Below are the code and all the weights of a small trained network. Each question names an input and a target symbol and asks about switching units off, where a switched-off unit gives its printed mean instead of its output.

import numpy as np


def w(rows, s, z=0):
    codes = np.array(rows[::2]) - 128.0
    scale = np.full(codes.shape[1], s)
    scale[-1] = z or s
    return codes * scale


def norm(h):
    return h / np.sqrt((h * h).mean(-1, keepdims=True) + 1e-5)


def f(y):
    return np.maximum(y, 0)


def softmax(a):
    e = np.exp(a - a.max(-1, keepdims=True))
    return e / e.sum(-1, keepdims=True)


def log_softmax(a):
    a = a - a.max(-1, keepdims=True)
    return a - np.log(np.exp(a).sum(-1, keepdims=True))


def net(x, mask):
    ids = ['ΠΣγδεζθμ'.index(c) for c in x.split()]
    T = len(ids)
    res = E[ids] + P[:T]
    u = 0
    for l in range(2):
        r = norm(res)
        for j in range(2):
            rows = slice(2 * j, 2 * j + 2)
            q, k, v = (r @ M[l][rows].T for M in (Q, K, V))
            z = softmax(np.where(np.tri(T) > 0, q @ k.T / 2**0.5, -1e9)) @ v
            o = O[l][rows]
            res = res + np.where(mask[u + j], z, o[:, -1]) @ o[:, :-1]
        u += 2
        y = f(norm(res) @ A[l][:, :-1].T + A[l][:, -1])
        res = res + np.where(mask[u : u + 4], y, B[l][:, -1]) @ B[l][:, :-1]
        u += 4
    return log_softmax(norm(res)[-1] @ U[:, :-1].T + U[:, -1])


Q, K, V, O, A, B = {}, {}, {}, {}, {}, {}
E = w([
[99,43,249,110,148],'Π',
[125,118,144,121,196],'Σ',
[70,88,210,86,80],'γ',
[117,115,170,130,95],'δ',
[87,90,191,83,172],'ε',
[177,58,119,115,173],'ζ',
[126,121,183,94,118],'θ',
[61,186,61,144,141],'μ',
],0.018)
P = w([
[122,65,254,162,122],'0',
[137,78,192,79,85],'1',
[102,117,164,98,116],'2',
[126,151,158,98,129],'3',
[142,171,140,110,148],'4',
[151,180,138,82,135],'5',
[145,166,132,85,129],'6',
[138,151,125,84,124],'7',
[143,163,123,67,123],'8',
[120,117,118,79,115],'9',
[139,148,108,92,134],'10',
[125,124,108,81,123],'11',
[138,158,107,48,120],'12',
[128,127,106,53,109],'13',
],0.0084)
Q[0] = w([
[113,101,196,129,220],'0.h1',
[72,160,4,2,237],'0.h1',
[8,209,121,179,173],'0.h2',
[210,154,216,151,230],'0.h2',
],0.0059)
K[0] = w([
[96,160,185,109,50],'0.h1',
[67,203,91,151,175],'0.h1',
[207,2,197,93,138],'0.h2',
[101,46,126,159,112],'0.h2',
],0.0083)
V[0] = w([
[173,25,135,134,143],'0.h1',
[122,169,54,106,136],'0.h1',
[203,63,226,170,139],'0.h2',
[254,177,52,212,15],'0.h2',
],0.0064)
O[0] = w([
[125,186,254,210,177,159],'0.h1',
[147,61,35,177,71,82],'0.h1',
[56,46,195,130,96,191],'0.h2',
[185,32,172,161,142,2],'0.h2',
],0.0079,0.0095)
A[0] = w([
[68,152,102,136,75,255],'0.n1',
[217,200,105,173,210,95],'0.n2',
[106,118,161,118,155,185],'0.n3',
[249,147,109,132,190,127],'0.n4',
],0.011,0.0029)
B[0] = w([
[237,22,101,224,58,200],'0.n1',
[128,200,106,183,184,162],'0.n2',
[212,63,67,42,234,254],'0.n3',
[2,198,63,147,202,173],'0.n4',
],0.0076,0.0068)
Q[1] = w([
[175,140,83,153,102],'1.h1',
[155,149,2,160,187],'1.h1',
[208,197,111,78,146],'1.h2',
[18,157,191,93,77],'1.h2',
],0.0098)
K[1] = w([
[162,144,175,87,145],'1.h1',
[177,120,176,6,208],'1.h1',
[75,177,149,139,78],'1.h2',
[175,164,135,80,198],'1.h2',
],0.013)
V[1] = w([
[184,56,4,244,197],'1.h1',
[142,56,76,139,214],'1.h1',
[73,203,253,103,114],'1.h2',
[109,118,103,188,120],'1.h2',
],0.0056)
O[1] = w([
[30,143,83,174,21,2],'1.h1',
[175,164,28,183,26,148],'1.h1',
[2,149,109,232,106,209],'1.h2',
[40,130,183,169,118,76],'1.h2',
],0.0074,0.0065)
A[1] = w([
[146,90,115,123,254,173],'1.n1',
[138,152,129,250,39,4],'1.n2',
[109,103,17,215,106,139],'1.n3',
[168,197,111,99,154,139],'1.n4',
],0.0073,0.0033)
B[1] = w([
[229,73,137,87,39,247],'1.n1',
[138,152,196,220,255,133],'1.n2',
[188,93,203,167,125,144],'1.n3',
[148,139,240,119,82,164],'1.n4',
],0.0088,0.011)
U = w([
[109,94,243,114,182,231],'Π',
[237,124,155,82,74,222],'Σ',
[102,128,164,129,63,7],'γ',
[120,157,191,205,139,167],'δ',
[66,102,101,96,145,69],'ε',
[146,196,111,146,202,169],'ζ',
[123,198,159,117,59,84],'θ',
[180,112,126,203,72,50],'μ',
],0.011,0.0014)

Each question gives the input, a string of symbols that net reads in full, and the target symbol t.
The units are the heads (2 rows each of Q, K, V and O) and the neurons (one row each of A and B). Each row of codes is followed by its name. A weight is (code - 128) times the scale printed after its matrix; where a second scale follows, it is the last column's (O, A, B and U).
mask holds one flag per unit, layer by layer, with each layer's heads first. A switched-off unit (its flag False) gives its mean, the last column of its rows in O or B, instead of its output. The means were averaged over made-up inputs and are rounded, as every weight is.
A unit's drop is (log p(t) with every unit on - log p(t) with that unit switched off) / (log p(t) with every unit on - log p(t) with every unit switched off).
The circuit of an input: a set's keep is (log p(t) with only the set's units on - log p(t) with every unit switched off) / (log p(t) with every unit on - log p(t) with every unit switched off). Starting from all 12 units, units are removed one at a time, each time the one whose removal leaves the highest keep (on an exact tie, the one counted first), for as long as the keep stays at least 0.8.
circuit, biggest first: the units of the circuit, biggest drop first
top k neurons: the k neurons with the biggest drops, biggest first
top k neurons in layer l: the k neurons of layer l with the biggest drops, biggest first
which heads matter: for each layer, one digit per head in row order, 1 if its drop is at least 0.15 and else 0, layers parted by /
drop of u: that unit's drop, to one decimal
input θ ζ μ θ ε, target ε: which heads matter => 00 / 10
input ζ μ γ ε θ μ, target Σ: circuit, biggest first => [0.n1]
input ζ θ ζ μ ζ Σ Σ δ, target δ: top 3 neurons => [1.n2 1.n1 0.n1]
input θ ζ Π ζ μ ε, target ε: top 2 neurons => [1.n1 0.n1]
input ζ Π μ γ γ ζ ε ζ θ Π δ Π θ, target θ: circuit, biggest first => [1.h1 1.n1 0.n1]
input θ ε Π Σ ζ Σ Π μ Σ θ, target θ: top 2 neurons => [0.n1 1.n1]
input Σ Σ ζ γ ζ δ, target Π: circuit, biggest first => [0.h1 1.h1]
input γ Σ ζ δ Σ ζ γ Σ γ Σ Σ μ γ, target γ: circuit, biggest first => [1.h1 0.n1]
input Σ ζ Σ Σ δ μ, target μ: which heads matter => 10 / 00
input δ γ δ μ μ, target Σ: top 2 neurons in layer 0 => [0.n1 0.n4]
input μ θ θ Σ γ δ Σ ζ γ, target γ: top 2 neurons => [1.n1 0.n1]
input ζ μ δ, target δ: top 3 neurons => [0.n1 1.n2 1.n1]
input μ θ δ ε μ ζ, target ζ: top 3 neurons => [0.n4 0.n2 0.n3]
input ζ ζ δ, target Π: top neuron => [1.n1]
input ζ Σ ζ θ θ μ ζ ζ ε ζ ζ Σ ζ, target ζ: drop of 0.h1 => -0.1
input ζ θ ζ ζ ζ θ γ ζ δ ζ μ, target μ: drop of 0.n1 => 0.1
